Below are the code and all the weights of a small trained network. Each question names an input and a target symbol and asks about switching units off, where a switched-off unit gives its printed mean instead of its output.

import numpy as np


def w(rows, s, z=0):
    codes = np.array(rows[::2]) - 128.0
    scale = np.full(codes.shape[1], s)
    scale[-1] = z or s
    return codes * scale


def norm(h):
    return h / np.sqrt((h * h).mean(-1, keepdims=True) + 1e-5)


def f(y):
    return y / 2 * (1 + np.tanh(0.7978845608 * (y + 0.044715 * y**3)))


def softmax(a):
    e = np.exp(a - a.max(-1, keepdims=True))
    return e / e.sum(-1, keepdims=True)


def log_softmax(a):
    a = a - a.max(-1, keepdims=True)
    return a - np.log(np.exp(a).sum(-1, keepdims=True))


def net(x, mask):
    ids = ['βεζηθξπστψω'.index(c) for c in x.split()]
    T = len(ids)
    res = E[ids] + P[:T]
    q, k, v = (norm(res) @ M[0].T for M in (Q, K, V))
    z = softmax(np.where(np.tri(T) > 0, q @ k.T / 2**0.5, -1e9)) @ v
    res = res + np.where(mask[0], z, O[0][:, -1]) @ O[0][:, :-1]
    y = f(norm(res) @ A[0][:, :-1].T + A[0][:, -1])
    res = res + np.where(mask[1:25], y, B[0][:, -1]) @ B[0][:, :-1]
    return log_softmax(norm(res)[-1] @ U[:, :-1].T + U[:, -1])


Q, K, V, O, A, B = {}, {}, {}, {}, {}, {}
E = w([
[154,182,159],'β',
[148,92,80],'ε',
[58,224,253],'ζ',
[149,114,63],'η',
[128,132,178],'θ',
[165,193,140],'ξ',
[139,168,171],'π',
[154,135,55],'σ',
[144,167,167],'τ',
[152,141,60],'ψ',
[144,112,137],'ω',
],0.0062)
P = w([
[139,98,121],'0',
[131,205,119],'1',
[98,78,129],'2',
[121,107,155],'3',
[131,212,99],'4',
[87,97,129],'5',
[128,85,152],'6',
[111,254,108],'7',
],0.011)
Q[0] = w([
[172,120,157],'H1',
[248,156,149],'H1',
],0.014)
K[0] = w([
[70,140,68],'H1',
[1,181,116],'H1',
],0.011)
V[0] = w([
[177,121,242],'H1',
[174,246,101],'H1',
],0.012)
O[0] = w([
[52,74,87,255],'H1',
[105,253,126,117],'H1',
],0.012,0.0054)
A[0] = w([
[168,100,128,212],'N1',
[136,93,128,159],'N2',
[169,130,140,199],'N3',
[140,128,112,158],'N4',
[127,118,125,124],'N5',
[108,141,93,127],'N6',
[123,125,131,128],'N7',
[163,125,208,246],'N8',
[111,95,144,142],'N9',
[118,130,129,134],'N10',
[163,119,132,160],'N11',
[100,176,79,136],'N12',
[124,134,131,146],'N13',
[143,122,113,136],'N14',
[129,186,66,91],'N15',
[106,103,30,71],'N16',
[123,122,137,54],'N17',
[154,116,135,234],'N18',
[127,130,126,122],'N19',
[133,132,119,93],'N20',
[205,177,22,58],'N21',
[104,129,249,134],'N22',
[190,96,143,253],'N23',
[134,163,94,65],'N24',
],0.014,0.0021)
B[0] = w([
[171,168,166,163],'N1',
[173,123,129,181],'N2',
[139,164,82,131],'N3',
[126,139,137,130],'N4',
[132,124,122,134],'N5',
[156,162,175,170],'N6',
[134,123,121,133],'N7',
[231,177,138,173],'N8',
[165,80,65,195],'N9',
[143,124,128,139],'N10',
[137,163,121,126],'N11',
[174,133,250,253],'N12',
[135,134,130,137],'N13',
[126,143,140,124],'N14',
[136,10,153,241],'N15',
[117,250,142,215],'N16',
[116,113,120,116],'N17',
[155,154,130,150],'N18',
[127,129,130,127],'N19',
[119,131,140,117],'N20',
[17,199,118,188],'N21',
[105,238,49,187],'N22',
[188,207,163,183],'N23',
[111,64,152,160],'N24',
],0.018,0.0039)
U = w([
[46,183,222,244],'β',
[193,153,110,80],'ε',
[109,166,58,86],'ζ',
[184,177,112,61],'η',
[152,5,59,195],'θ',
[122,69,235,167],'ξ',
[51,100,73,26],'π',
[174,202,113,17],'σ',
[70,122,83,115],'τ',
[169,213,112,72],'ψ',
[206,85,119,4],'ω',
],0.014,0.0026)

Each question gives the input, a string of symbols that net reads in full, and the target symbol t.
The units are the heads (2 rows each of Q, K, V and O) and the neurons (one row each of A and B). Each row of codes is followed by its name. A weight is (code - 128) times the scale printed after its matrix; where a second scale follows, it is the last column's (O, A, B and U).
mask holds one flag per unit, heads first, then neurons. A switched-off unit (its flag False) gives its mean, the last column of its rows in O or B, instead of its output. The means were averaged over made-up inputs and are rounded, as every weight is.
A unit's drop is (log p(t) with every unit on - log p(t) with that unit switched off) / (log p(t) with every unit on - log p(t) with every unit switched off).
The circuit of an input: a set's keep is (log p(t) with only the set's units on - log p(t) with every unit switched off) / (log p(t) with every unit on - log p(t) with every unit switched off). Starting from the 12 units with the biggest drops (on a tie, the unit counted first), units are removed one at a time, each time the one whose removal leaves the highest keep (on an exact tie, the one counted first), for as long as the keep stays at least 0.8.
units of the circuit, in order: the units of the circuit, biggest drop first
unit that matters most: the unit with the biggest drop
k most important neurons: the k neurons with the biggest drops, biggest first
drop of u: that unit's drop, to one decimal
input θ ω θ β ζ, target ξ: units of the circuit, in order => (N21, N16)
input π σ β β ψ θ ζ ε, target β: unit that matters most => N16
input θ β π θ σ, target β: 2 most important neurons => (N21, N16)
input π θ ψ ε π ψ θ π, target ξ: 3 most important neurons => (N15, N16, N12)
input θ θ ζ ξ β ω ψ ψ, target ξ: 2 most important neurons => (N15, N12)
input σ θ β θ ψ, target β: 2 most important neurons => (N21, N16)
input ψ ω η π θ β, target ψ: units of the circuit, in order => (H1, N22)
input π ω ε, target π: 2 most important neurons => (N16, N15)
input ψ τ θ ω ε θ ε τ, target ξ: 2 most important neurons => (N15, N16)
input σ π θ β ξ, target β: 2 most important neurons => (N21, N9)
input ζ θ π η ξ ξ σ η, target ξ: 4 most important neurons => (N15, N12, N22, N24)
input τ β β θ η θ τ ψ, target β: 2 most important neurons => (N16, N21)
input θ ξ π, target θ: drop of N12 => 0.1
input π η ω β θ ψ, target π: drop of N13 => 0.0
input π ω θ π θ θ, target π: drop of N16 => 0.1
input θ θ θ ω θ, target ξ: units of the circuit, in order => (N15)
input σ ω θ η β, target β: 2 most important neurons => (N21, N9)
